Below is a small trained network, with its code and all its weights. Each question gives an input and a class and asks what happens when units are switched off, that is, made to give their printed mean instead of their output.

import numpy as np


def w(rows, s, z=0):
    codes = np.array(rows[::2]) - 128.0
    scale = np.full(codes.shape[1], s)
    scale[-1] = z or s
    return codes * scale


def norm(h):
    return h / np.sqrt((h * h).mean(-1, keepdims=True) + 1e-5)


def f(y):
    return np.maximum(y, 0)


def log_softmax(a):
    a = a - a.max(-1, keepdims=True)
    return a - np.log(np.exp(a).sum(-1, keepdims=True))


def net(x, mask):
    res = np.array(x, float).reshape(1, 8) / 4 @ E
    u = 0
    for l in range(2):
        y = f(norm(res) @ A[l][:, :-1].T + A[l][:, -1])
        res = res + np.where(mask[u : u + 15], y, B[l][:, -1]) @ B[l][:, :-1]
        u += 15
    return log_softmax(norm(res)[-1] @ U[:, :-1].T + U[:, -1])


A, B = {}, {}
E = w([
[165,76,124,133],'x0',
[111,163,3,167],'x1',
[90,125,128,146],'x2',
[135,109,126,131],'x3',
[137,140,128,122],'x4',
[123,105,125,139],'x5',
[56,63,69,34],'x6',
[110,185,129,120],'x7',
],0.0031)
A[0] = w([
[120,132,84,26,62],'0.n1',
[94,165,3,232,150],'0.n2',
[138,221,140,166,111],'0.n3',
[174,187,97,41,245],'0.n4',
[93,119,236,107,175],'0.n5',
[145,142,155,234,209],'0.n6',
[88,51,144,155,150],'0.n7',
[158,26,105,177,158],'0.n8',
[183,183,161,170,189],'0.n9',
[51,84,68,204,156],'0.n10',
[107,87,92,33,115],'0.n11',
[135,113,192,145,254],'0.n12',
[178,156,122,134,61],'0.n13',
[193,188,120,85,157],'0.n14',
[81,212,63,119,124],'0.n15',
],0.0058,0.0012)
B[0] = w([
[83,92,75,255,199],'0.n1',
[186,127,225,34,253],'0.n2',
[104,80,105,113,202],'0.n3',
[144,15,88,152,191],'0.n4',
[153,191,141,1,226],'0.n5',
[64,103,95,122,223],'0.n6',
[169,176,127,101,182],'0.n7',
[180,162,84,107,201],'0.n8',
[51,87,96,116,217],'0.n9',
[117,241,144,75,203],'0.n10',
[74,182,118,235,225],'0.n11',
[110,135,4,95,206],'0.n12',
[134,126,129,192,153],'0.n13',
[172,90,98,153,170],'0.n14',
[184,128,122,94,211],'0.n15',
],0.0033,0.0037)
A[1] = w([
[93,189,142,9,66],'1.n1',
[121,176,189,234,146],'1.n2',
[119,83,100,30,124],'1.n3',
[40,123,134,177,181],'1.n4',
[152,179,128,75,130],'1.n5',
[111,79,211,141,254],'1.n6',
[65,202,152,91,71],'1.n7',
[65,124,20,16,149],'1.n8',
[155,167,191,255,131],'1.n9',
[34,225,143,189,215],'1.n10',
[116,84,229,116,204],'1.n11',
[156,49,106,125,220],'1.n12',
[208,162,217,194,247],'1.n13',
[155,176,49,135,113],'1.n14',
[164,187,121,54,85],'1.n15',
],0.0053,0.0016)
B[1] = w([
[254,126,117,173,206],'1.n1',
[69,83,74,194,139],'1.n2',
[77,156,110,190,198],'1.n3',
[206,131,97,126,157],'1.n4',
[139,124,143,85,171],'1.n5',
[88,190,84,102,147],'1.n6',
[177,62,154,208,170],'1.n7',
[137,133,137,167,254],'1.n8',
[34,134,72,161,141],'1.n9',
[161,60,92,110,176],'1.n10',
[70,174,89,105,152],'1.n11',
[212,156,150,144,171],'1.n12',
[20,154,75,190,153],'1.n13',
[133,99,239,32,171],'1.n14',
[184,134,128,94,179],'1.n15',
],0.004,0.0064)
U = w([
[14,129,77,199,255],'0',
[153,149,90,106,151],'1',
[139,149,107,115,171],'2',
[116,207,146,3,74],'3',
[141,144,108,124,89],'4',
[152,98,142,136,56],'5',
[140,98,152,147,96],'6',
[143,95,153,137,42],'7',
],0.008,0.0028)

Each question gives the input, the list of numbers given to net, and the class t.
The units are the neurons (one row each of A and B). Each row of codes is followed by its name. A weight is (code - 128) times the scale printed after its matrix; where a second scale follows, it is the last column's (A, B and U).
mask holds one flag per neuron, layer by layer. A switched-off neuron (its flag False) gives its mean, the last column of its row in B, instead of its output. The means were averaged over made-up inputs and are rounded, as every weight is.
A unit's drop is (log p(t) with every unit on - log p(t) with that unit switched off) / (log p(t) with every unit on - log p(t) with every unit switched off).
The circuit of an input: a set's keep is (log p(t) with only the set's units on - log p(t) with every unit switched off) / (log p(t) with every unit on - log p(t) with every unit switched off). Starting from the 12 units with the biggest drops (on a tie, the unit counted first), units are removed one at a time, each time the one whose removal leaves the highest keep (on an exact tie, the one counted first), for as long as the keep stays at least 0.8.
units of the circuit, in order: the units of the circuit, biggest drop first
k most important neurons: the k neurons with the biggest drops, biggest first
k most important neurons of layer l: the k neurons of layer l with the biggest drops, biggest first
drop when u is switched off: that unit's drop, to one decimal
input [8,0,-8,-3,5,7,8,5], class 0: most important neuron of layer 0 -> 0.n11
input [4,-8,4,2,6,4,-5,7], class 3: units of the circuit, in order -> 0.n5, 1.n11, 1.n8, 1.n6
input [6,-8,3,-1,-7,2,-1,7], class 3: units of the circuit, in order -> 1.n11, 1.n6
input [5,-7,4,5,5,2,-6,0], class 3: 4 most important neurons -> 0.n5, 0.n11, 0.n1, 0.n12
input [7,-8,6,-5,-1,-4,-6,-2], class 3: 2 most important neurons -> 0.n5, 0.n11
input [-4,0,5,-3,-1,6,1,8], class 7: 2 most important neurons of layer 1 -> 1.n7, 1.n1
input [-4,-7,6,7,-2,2,7,6], class 0: 2 most important neurons -> 0.n2, 0.n1
input [5,0,-7,5,-8,-8,-8,-2], class 0: 3 most important neurons -> 1.n13, 1.n9, 1.n1
input [3,6,4,7,1,4,-7,2], class 0: 2 most important neurons -> 0.n5, 0.n12
input [-6,2,5,-2,2,-1,-2,5], class 5: 2 most important neurons -> 1.n7, 0.n5
input [3,8,8,-1,-2,-2,1,6], class 3: drop when 0.n10 is switched off -> 0.1
input [6,0,-3,-6,-4,-6,8,0], class 0: drop when 1.n1 is switched off -> 0.2
input [-7,8,4,-7,5,6,0,3], class 3: drop when 1.n14 is switched off -> 0.2
input [-4,-7,5,2,-6,5,1,-1], class 3: most important neuron -> 1.n11
